Below is a small trained network, with its code and all its weights. Each question gives an input and a target symbol and asks what happens when units are switched off, that is, made to give their printed mean instead of their output.

import numpy as np


def w(rows, s, z=0):
    codes = np.array(rows[::2]) - 128.0
    scale = np.full(codes.shape[1], s)
    scale[-1] = z or s
    return codes * scale


def f(y):
    return y / 2 * (1 + np.tanh(0.7978845608 * (y + 0.044715 * y**3)))


def softmax(a):
    e = np.exp(a - a.max(-1, keepdims=True))
    return e / e.sum(-1, keepdims=True)


def log_softmax(a):
    a = a - a.max(-1, keepdims=True)
    return a - np.log(np.exp(a).sum(-1, keepdims=True))


def net(x, mask):
    ids = ['ΔΘΣαβεηψ'.index(c) for c in x.split()]
    T = len(ids)
    res = E[ids] + P[:T]
    q, k, v = (res @ M[0].T for M in (Q, K, V))
    z = softmax(np.where(np.tri(T) > 0, q @ k.T / 4**0.5, -1e9)) @ v
    res = res + np.where(mask[0], z, O[0][:, -1]) @ O[0][:, :-1]
    y = f(res @ A[0][:, :-1].T + A[0][:, -1])
    res = res + np.where(mask[1:17], y, B[0][:, -1]) @ B[0][:, :-1]
    return log_softmax(res[-1] @ U[:, :-1].T + U[:, -1])


Q, K, V, O, A, B = {}, {}, {}, {}, {}, {}
E = w([
[141,181,190,97],'Δ',
[155,151,169,103],'Θ',
[188,12,136,67],'Σ',
[173,6,110,175],'α',
[189,88,113,158],'β',
[105,88,196,82],'ε',
[76,206,193,181],'η',
[115,225,108,209],'ψ',
],0.021)
P = w([
[252,94,239,58],'0',
[255,82,219,133],'1',
[185,99,162,54],'2',
[181,127,193,157],'3',
[156,106,126,82],'4',
[134,149,173,156],'5',
[130,114,107,94],'6',
[108,165,157,168],'7',
[126,115,85,102],'8',
[69,158,143,174],'9',
[142,102,85,89],'10',
[83,164,145,153],'11',
[178,82,83,58],'12',
],0.0082)
Q[0] = w([
[174,132,117,255],'head 1',
[58,142,68,141],'head 1',
[132,111,212,153],'head 1',
[33,104,105,202],'head 1',
],0.0092)
K[0] = w([
[104,148,144,120],'head 1',
[242,71,175,33],'head 1',
[2,141,50,170],'head 1',
[222,223,106,154],'head 1',
],0.0085)
V[0] = w([
[163,195,74,181],'head 1',
[166,108,111,190],'head 1',
[254,146,125,67],'head 1',
[115,87,244,142],'head 1',
],0.0081)
O[0] = w([
[156,211,110,127,85],'head 1',
[179,90,84,182,139],'head 1',
[109,106,23,77,181],'head 1',
[2,96,81,152,255],'head 1',
],0.0089,0.0074)
A[0] = w([
[107,148,121,10,130],'neuron 1',
[114,125,142,122,122],'neuron 2',
[203,132,195,144,170],'neuron 3',
[127,104,70,111,99],'neuron 4',
[99,79,170,132,171],'neuron 5',
[141,85,106,108,112],'neuron 6',
[101,198,154,154,109],'neuron 7',
[39,176,128,97,48],'neuron 8',
[98,161,139,202,253],'neuron 9',
[124,147,170,182,128],'neuron 10',
[116,97,128,129,121],'neuron 11',
[185,94,190,155,96],'neuron 12',
[106,109,37,160,201],'neuron 13',
[113,125,185,162,218],'neuron 14',
[78,193,190,44,237],'neuron 15',
[114,78,170,74,132],'neuron 16',
],0.013,0.0049)
B[0] = w([
[81,147,85,117,190],'neuron 1',
[142,106,144,112,139],'neuron 2',
[130,188,118,104,147],'neuron 3',
[128,122,155,150,185],'neuron 4',
[129,137,153,129,233],'neuron 5',
[134,110,141,155,206],'neuron 6',
[131,123,108,114,177],'neuron 7',
[154,113,141,125,186],'neuron 8',
[171,155,172,112,201],'neuron 9',
[116,113,100,90,158],'neuron 10',
[115,117,135,149,175],'neuron 11',
[134,248,124,136,150],'neuron 12',
[139,157,133,100,216],'neuron 13',
[146,138,139,96,184],'neuron 14',
[123,92,103,177,227],'neuron 15',
[100,168,126,131,245],'neuron 16',
],0.012,0.011)
U = w([
[68,155,52,188,45],'Δ',
[93,133,72,106,51],'Θ',
[118,88,110,2,191],'Σ',
[121,116,132,232,109],'α',
[162,84,83,112,252],'β',
[53,147,176,195,147],'ε',
[120,138,251,124,59],'η',
[115,186,120,50,166],'ψ',
],0.0085,0.0029)

Each question gives the input, a string of symbols that net reads in full, and the target symbol t.
The units are the heads (4 rows each of Q, K, V and O) and the neurons (one row each of A and B). Each row of codes is followed by its name. A weight is (code - 128) times the scale printed after its matrix; where a second scale follows, it is the last column's (O, A, B and U).
mask holds one flag per unit, heads first, then neurons. A switched-off unit (its flag False) gives its mean, the last column of its rows in O or B, instead of its output. The means were averaged over made-up inputs and are rounded, as every weight is.
A unit's drop is (log p(t) with every unit on - log p(t) with that unit switched off) / (log p(t) with every unit on - log p(t) with every unit switched off).
The circuit of an input: a set's keep is (log p(t) with only the set's units on - log p(t) with every unit switched off) / (log p(t) with every unit on - log p(t) with every unit switched off). Starting from the 12 units with the biggest drops (on a tie, the unit counted first), units are removed one at a time, each time the one whose removal leaves the highest keep (on an exact tie, the one counted first), for as long as the keep stays at least 0.8.
circuit, biggest first: the units of the circuit, biggest drop first
most important unit: the unit with the biggest drop
k most important neurons: the k neurons with the biggest drops, biggest first
drop of u: that unit's drop, to one decimal
input Δ Σ Σ η ψ Θ, target ψ: circuit, biggest first -> (head 1; neuron 3; neuron 6)
input Δ α ψ Σ ψ Δ, target ψ: circuit, biggest first -> (head 1; neuron 3)
input ψ α Δ ψ Σ β ψ ψ Σ β, target ψ: circuit, biggest first -> (head 1; neuron 3; neuron 15)
input η Σ Σ ε Σ Σ ψ η ε η, target η: circuit, biggest first -> (neuron 9)
input ψ ψ ψ ε, target ψ: 2 most important neurons -> (neuron 3; neuron 12)
input Θ Θ η β, target η: circuit, biggest first -> (head 1; neuron 15)
input Σ Σ α η α η Σ β, target η: circuit, biggest first -> (head 1; neuron 9)
input Σ β Θ β Θ η η η η α, target η: circuit, biggest first -> (head 1; neuron 9; neuron 15)
input Σ β β ψ η α, target ψ: 3 most important neurons -> (neuron 12; neuron 3; neuron 15)
input β η η β ψ ψ α Θ, target ψ: 2 most important neurons -> (neuron 3; neuron 6)
input Σ ε Δ ψ, target ψ: 2 most important neurons -> (neuron 9; neuron 15)
input Σ ε α Σ Σ ψ Σ ε, target ψ: 3 most important neurons -> (neuron 3; neuron 12; neuron 6)
input ε Σ β Δ ψ β, target ψ: drop of neuron 3 -> 0.3
input ψ ψ Θ α ψ ψ ε α, target ψ: drop of neuron 4 -> 0.0
input Σ β Δ η ε α, target η: drop of neuron 14 -> 0.1
input Θ Δ Θ, target Δ: most important unit -> neuron 1
